Here is a tiny trained network, its code and every weight. The questions are about switching its units off for an input and a target symbol, where a switched-off unit gives its printed mean instead of its output.

import numpy as np


def w(rows, s, z=0):
    codes = np.array(rows[::2]) - 128.0
    scale = np.full(codes.shape[1], s)
    scale[-1] = z or s
    return codes * scale


def f(y):
    return np.maximum(y, 0)


def softmax(a):
    e = np.exp(a - a.max(-1, keepdims=True))
    return e / e.sum(-1, keepdims=True)


def log_softmax(a):
    a = a - a.max(-1, keepdims=True)
    return a - np.log(np.exp(a).sum(-1, keepdims=True))


def net(x, mask):
    ids = ['γεηλμξπτψ'.index(c) for c in x.split()]
    T = len(ids)
    res = E[ids] + P[:T]
    r = res
    for j in range(2):
        rows = slice(4 * j, 4 * j + 4)
        q, k, v = (r @ M[0][rows].T for M in (Q, K, V))
        z = softmax(np.where(np.tri(T) > 0, q @ k.T / 4**0.5, -1e9)) @ v
        o = O[0][rows]
        res = res + np.where(mask[j], z, o[:, -1]) @ o[:, :-1]
    y = f(res @ A[0][:, :-1].T + A[0][:, -1])
    res = res + np.where(mask[2:10], y, B[0][:, -1]) @ B[0][:, :-1]
    return log_softmax(res[-1] @ U[:, :-1].T + U[:, -1])


Q, K, V, O, A, B = {}, {}, {}, {}, {}, {}
E = w([
[147,82,152],'γ',
[192,127,250],'ε',
[159,88,123],'η',
[142,69,148],'λ',
[207,237,144],'μ',
[146,68,147],'ξ',
[110,79,44],'π',
[103,52,150],'τ',
[214,182,84],'ψ',
],0.015)
P = w([
[253,3,212],'0',
[127,45,122],'1',
[131,42,124],'2',
[134,42,122],'3',
[136,70,91],'4',
[137,56,96],'5',
[134,57,102],'6',
[145,53,104],'7',
],0.0057)
Q[0] = w([
[144,224,25],'h0',
[116,214,76],'h0',
[188,150,152],'h0',
[100,66,68],'h0',
[172,185,50],'h1',
[132,95,5],'h1',
[27,189,54],'h1',
[195,15,88],'h1',
],0.023)
K[0] = w([
[23,231,96],'h0',
[58,170,129],'h0',
[124,191,160],'h0',
[128,107,50],'h0',
[79,216,71],'h1',
[129,121,2],'h1',
[18,116,59],'h1',
[242,89,71],'h1',
],0.022)
V[0] = w([
[142,135,111],'h0',
[162,140,129],'h0',
[5,82,125],'h0',
[67,92,222],'h0',
[160,196,173],'h1',
[70,246,153],'h1',
[133,150,140],'h1',
[175,137,153],'h1',
],0.011)
O[0] = w([
[120,119,103,135],'h0',
[94,141,108,163],'h0',
[245,82,193,3],'h0',
[148,184,244,108],'h0',
[31,104,121,164],'h1',
[116,33,144,26],'h1',
[103,117,127,132],'h1',
[53,144,119,195],'h1',
],0.012,0.011)
A[0] = w([
[166,98,150,62],'n0',
[88,132,187,40],'n1',
[176,118,248,71],'n2',
[152,142,252,254],'n3',
[78,99,122,88],'n4',
[181,110,121,214],'n5',
[112,147,99,150],'n6',
[169,225,89,135],'n7',
],0.014,0.0043)
B[0] = w([
[112,154,128,135],'n0',
[99,68,138,181],'n1',
[2,88,139,168],'n2',
[252,177,148,207],'n3',
[183,134,133,231],'n4',
[124,127,218,145],'n5',
[109,139,195,247],'n6',
[122,77,64,234],'n7',
],0.024,0.015)
U = w([
[111,136,123,88],'γ',
[49,60,171,3],'ε',
[54,88,88,233],'η',
[126,148,115,110],'λ',
[99,6,156,32],'μ',
[129,155,108,106],'ξ',
[92,84,145,113],'π',
[117,122,180,183],'τ',
[50,255,137,151],'ψ',
],0.0087,0.0032)

Each question gives the input, a string of symbols that net reads in full, and the target symbol t.
The units are the heads (4 rows each of Q, K, V and O) and the neurons (one row each of A and B). Each row of codes is followed by its name. A weight is (code - 128) times the scale printed after its matrix; where a second scale follows, it is the last column's (O, A, B and U).
mask holds one flag per unit, heads first, then neurons. A switched-off unit (its flag False) gives its mean, the last column of its rows in O or B, instead of its output. The means were averaged over made-up inputs and are rounded, as every weight is.
A unit's drop is (log p(t) with every unit on - log p(t) with that unit switched off) / (log p(t) with every unit on - log p(t) with every unit switched off).
The circuit of an input: a set's keep is (log p(t) with only the set's units on - log p(t) with every unit switched off) / (log p(t) with every unit on - log p(t) with every unit switched off). Starting from all 10 units, units are removed one at a time, each time the one whose removal leaves the highest keep (on an exact tie, the one counted first), for as long as the keep stays at least 0.8.
units of the circuit, in order: the units of the circuit, biggest drop first
most important unit: the unit with the biggest drop
k most important neurons: the k neurons with the biggest drops, biggest first
heads that matter: for each layer, one digit per head in row order, 1 if its drop is at least 0.15 and else 0, layers parted by /
input ε ξ ε η, target ε: units of the circuit, in order -> h0, n3, h1
input μ ε ε ψ ψ η ξ, target μ: 2 most important neurons -> n3, n1
input η η τ γ ψ μ λ, target η: most important unit -> h1
input η ξ τ τ, target η: units of the circuit, in order -> n3, h1, n7
input ψ ψ ψ λ η, target ψ: heads that matter -> 01
input ξ ξ ψ ξ, target ξ: heads that matter -> 11
input ψ ξ ψ, target η: heads that matter -> 00
input η λ ψ γ, target η: heads that matter -> 01
input τ ξ η, target τ: 4 most important neurons -> n3, n5, n2, n1
input ε ψ τ, target ε: units of the circuit, in order -> n1, h0, h1
input ξ ψ τ τ ε γ, target ξ: units of the circuit, in order -> h0, h1, n2, n6
input μ ψ γ, target μ: units of the circuit, in order -> h1, h0
input ε ξ ψ η τ, target ε: units of the circuit, in order -> n1, h0, n3
input τ ξ ψ π ψ λ τ ξ, target τ: units of the circuit, in order -> h0, n7
input ψ ψ μ η, target ψ: most important unit -> n7
input μ λ ψ ψ λ, target μ: 3 most important neurons -> n3, n6, n1
input τ ψ ε η, target τ: 2 most important neurons -> n3, n7
input τ η ψ τ ε, target τ: 3 most important neurons -> n3, n7, n1
input η τ ψ ε λ ψ ψ τ, target η: units of the circuit, in order -> h1, n3, n7
input ε ψ ψ λ ψ γ ξ, target ε: most important unit -> n1
input ψ ψ ψ ψ ψ ψ ψ λ, target ψ: 3 most important neurons -> n7, n1, n6
